Here is a tiny trained network, its code and every weight. The questions are about switching its units off for an input and a class, where a switched-off unit gives its printed mean instead of its output.

import numpy as np


def w(rows, s, z=0):
    codes = np.array(rows[::2]) - 128.0
    scale = np.full(codes.shape[1], s)
    scale[-1] = z or s
    return codes * scale


def norm(h):
    return h / np.sqrt((h * h).mean(-1, keepdims=True) + 1e-5)


def f(y):
    return np.maximum(y, 0)


def log_softmax(a):
    a = a - a.max(-1, keepdims=True)
    return a - np.log(np.exp(a).sum(-1, keepdims=True))


def net(x, mask):
    res = np.array(x, float).reshape(1, 4) / 4 @ E
    u = 0
    for l in range(3):
        y = f(norm(res) @ A[l][:, :-1].T + A[l][:, -1])
        res = res + np.where(mask[u : u + 10], y, B[l][:, -1]) @ B[l][:, :-1]
        u += 10
    return log_softmax(norm(res)[-1] @ U[:, :-1].T + U[:, -1])


A, B = {}, {}
E = w([
[163,247,145,130,157,109,141,123],'x0',
[120,121,156,89,33,141,34,141],'x1',
[86,136,133,136,131,34,127,186],'x2',
[156,161,30,42,86,72,138,96],'x3',
],0.012)
A[0] = w([
[104,155,158,157,61,75,140,155,1],'0.n0',
[146,74,121,78,67,193,120,91,6],'0.n1',
[127,196,188,160,155,59,114,231,117],'0.n2',
[100,96,193,200,184,144,121,163,88],'0.n3',
[130,143,208,173,152,243,54,124,90],'0.n4',
[160,175,232,176,149,251,60,144,139],'0.n5',
[43,145,162,155,156,12,65,221,129],'0.n6',
[57,8,190,206,109,208,89,172,143],'0.n7',
[182,231,130,91,60,134,36,121,119],'0.n8',
[99,61,154,65,11,109,57,127,123],'0.n9',
],0.011,0.0083)
B[0] = w([
[111,148,170,111,94,153,74,84,134],'0.n0',
[84,182,122,202,100,110,94,132,157],'0.n1',
[88,130,125,193,56,97,164,124,198],'0.n2',
[141,117,89,195,63,138,203,100,193],'0.n3',
[160,90,201,51,181,117,146,47,195],'0.n4',
[147,62,209,82,145,172,172,10,216],'0.n5',
[81,212,150,142,89,51,34,154,215],'0.n6',
[127,12,158,76,153,213,166,178,252],'0.n7',
[128,126,150,127,67,147,170,20,191],'0.n8',
[153,94,49,180,127,152,99,212,220],'0.n9',
],0.013)
A[1] = w([
[183,102,32,139,191,142,146,147,38],'1.n0',
[123,149,226,161,142,215,143,149,25],'1.n1',
[123,11,190,161,156,174,135,211,99],'1.n2',
[140,110,89,115,133,135,58,252,4],'1.n3',
[122,113,104,79,175,81,113,179,99],'1.n4',
[82,87,128,121,89,117,74,126,32],'1.n5',
[178,171,91,135,188,145,172,62,138],'1.n6',
[88,180,195,184,151,79,113,169,78],'1.n7',
[113,170,108,196,119,123,102,128,70],'1.n8',
[96,94,93,136,98,121,148,125,95],'1.n9',
],0.014,0.0037)
B[1] = w([
[170,159,124,155,147,156,76,166,168],'1.n0',
[109,75,141,151,111,141,160,89,178],'1.n1',
[30,52,6,116,137,110,183,82,251],'1.n2',
[66,135,173,71,145,118,28,195,176],'1.n3',
[116,100,180,149,235,103,115,130,144],'1.n4',
[159,121,172,129,120,136,70,123,165],'1.n5',
[178,83,130,89,185,167,138,195,191],'1.n6',
[217,230,168,167,141,105,126,105,176],'1.n7',
[170,154,125,156,148,185,139,161,165],'1.n8',
[140,136,134,175,135,124,92,119,170],'1.n9',
],0.013)
A[2] = w([
[128,176,132,168,180,91,250,118,3],'2.n0',
[155,139,91,86,95,154,99,117,16],'2.n1',
[106,136,133,116,129,135,137,133,45],'2.n2',
[180,153,140,84,117,153,162,80,32],'2.n3',
[119,101,119,163,153,172,174,86,42],'2.n4',
[132,109,126,169,141,221,105,101,76],'2.n5',
[107,95,154,96,131,139,142,135,23],'2.n6',
[80,108,128,158,159,82,136,107,57],'2.n7',
[101,91,159,134,155,156,142,132,48],'2.n8',
[137,137,91,115,98,148,116,108,123],'2.n9',
],0.018,0.0051)
B[2] = w([
[210,39,59,236,10,218,52,155,216],'2.n0',
[123,158,119,182,48,152,121,114,162],'2.n1',
[100,155,137,137,110,144,129,141,128],'2.n2',
[39,63,81,107,141,85,181,108,200],'2.n3',
[144,171,66,117,104,94,208,133,254],'2.n4',
[112,210,42,117,156,36,195,120,240],'2.n5',
[169,138,61,131,118,169,116,140,184],'2.n6',
[143,127,136,170,138,111,108,22,170],'2.n7',
[160,139,68,109,111,152,164,134,213],'2.n8',
[96,143,115,199,107,98,162,143,168],'2.n9',
],0.012,0.0084)
U = w([
[81,93,214,161,118,85,108,57,93],'0',
[166,187,113,233,54,128,60,165,166],'1',
[37,77,85,98,162,147,54,210,116],'2',
[101,253,148,142,145,67,141,102,133],'3',
[203,139,214,27,218,160,147,52,63],'4',
[212,142,103,121,225,183,144,203,119],'5',
[111,163,170,60,162,159,134,140,6],'6',
[114,42,83,129,105,181,229,63,172],'7',
],0.019,0.012)

Each question gives the input, the list of numbers given to net, and the class t.
The units are the neurons (one row each of A and B). Each row of codes is followed by its name. A weight is (code - 128) times the scale printed after its matrix; where a second scale follows, it is the last column's (A, B and U).
mask holds one flag per neuron, layer by layer. A switched-off neuron (its flag False) gives its mean, the last column of its row in B, instead of its output. The means were averaged over made-up inputs and are rounded, as every weight is.
A unit's drop is (log p(t) with every unit on - log p(t) with that unit switched off) / (log p(t) with every unit on - log p(t) with every unit switched off).
The circuit of an input: a set's keep is (log p(t) with only the set's units on - log p(t) with every unit switched off) / (log p(t) with every unit on - log p(t) with every unit switched off). Starting from the 12 units with the biggest drops (on a tie, the unit counted first), units are removed one at a time, each time the one whose removal leaves the highest keep (on an exact tie, the one counted first), for as long as the keep stays at least 0.8.
units of the circuit, in order: the units of the circuit, biggest drop first
unit that matters most: the unit with the biggest drop
k most important neurons: the k neurons with the biggest drops, biggest first
k most important neurons of layer l: the k neurons of layer l with the biggest drops, biggest first
input [0,-5,6,6], class 1: 2 most important neurons => 0.n7, 2.n0
input [-4,2,6,4], class 2: units of the circuit, in order => 1.n3, 0.n9
input [-1,3,-8,4], class 1: 3 most important neurons of layer 0 => 0.n1, 0.n7, 0.n5
input [-4,2,8,-4], class 2: units of the circuit, in order => 0.n7, 0.n6
input [-7,5,-8,4], class 2: units of the circuit, in order => 0.n9, 0.n5, 1.n3
input [8,4,7,2], class 3: units of the circuit, in order => 0.n6
input [-8,6,4,-5], class 2: units of the circuit, in order => 0.n9, 1.n3
input [5,-2,-8,-3], class 4: units of the circuit, in order => 0.n4, 1.n2, 0.n7
input [-7,-2,7,-4], class 2: 3 most important neurons => 0.n6, 0.n7, 0.n5
input [-5,-5,6,4], class 3: 3 most important neurons => 0.n3, 0.n7, 0.n8
input [4,-2,4,8], class 1: 3 most important neurons => 0.n5, 0.n7, 0.n4
input [-7,-3,-3,4], class 2: 2 most important neurons => 0.n5, 0.n8
input [3,-2,-1,1], class 5: 4 most important neurons => 0.n7, 0.n6, 1.n6, 0.n5
input [4,2,4,-6], class 0: 3 most important neurons => 0.n6, 0.n2, 0.n9
input [5,2,5,0], class 3: unit that matters most => 0.n6
input [2,-4,2,7], class 5: 3 most important neurons of layer 0 => 0.n6, 0.n5, 0.n2
input [-7,-8,-5,3], class 5: 3 most important neurons of layer 0 => 0.n7, 0.n5, 0.n2
input [-3,-2,5,5], class 3: 2 most important neurons => 0.n7, 2.n0
input [-3,0,2,5], class 2: 2 most important neurons => 1.n3, 0.n3
input [-6,2,-3,8], class 1: unit that matters most => 0.n7
input [2,0,8,4], class 3: 2 most important neurons => 0.n6, 2.n0
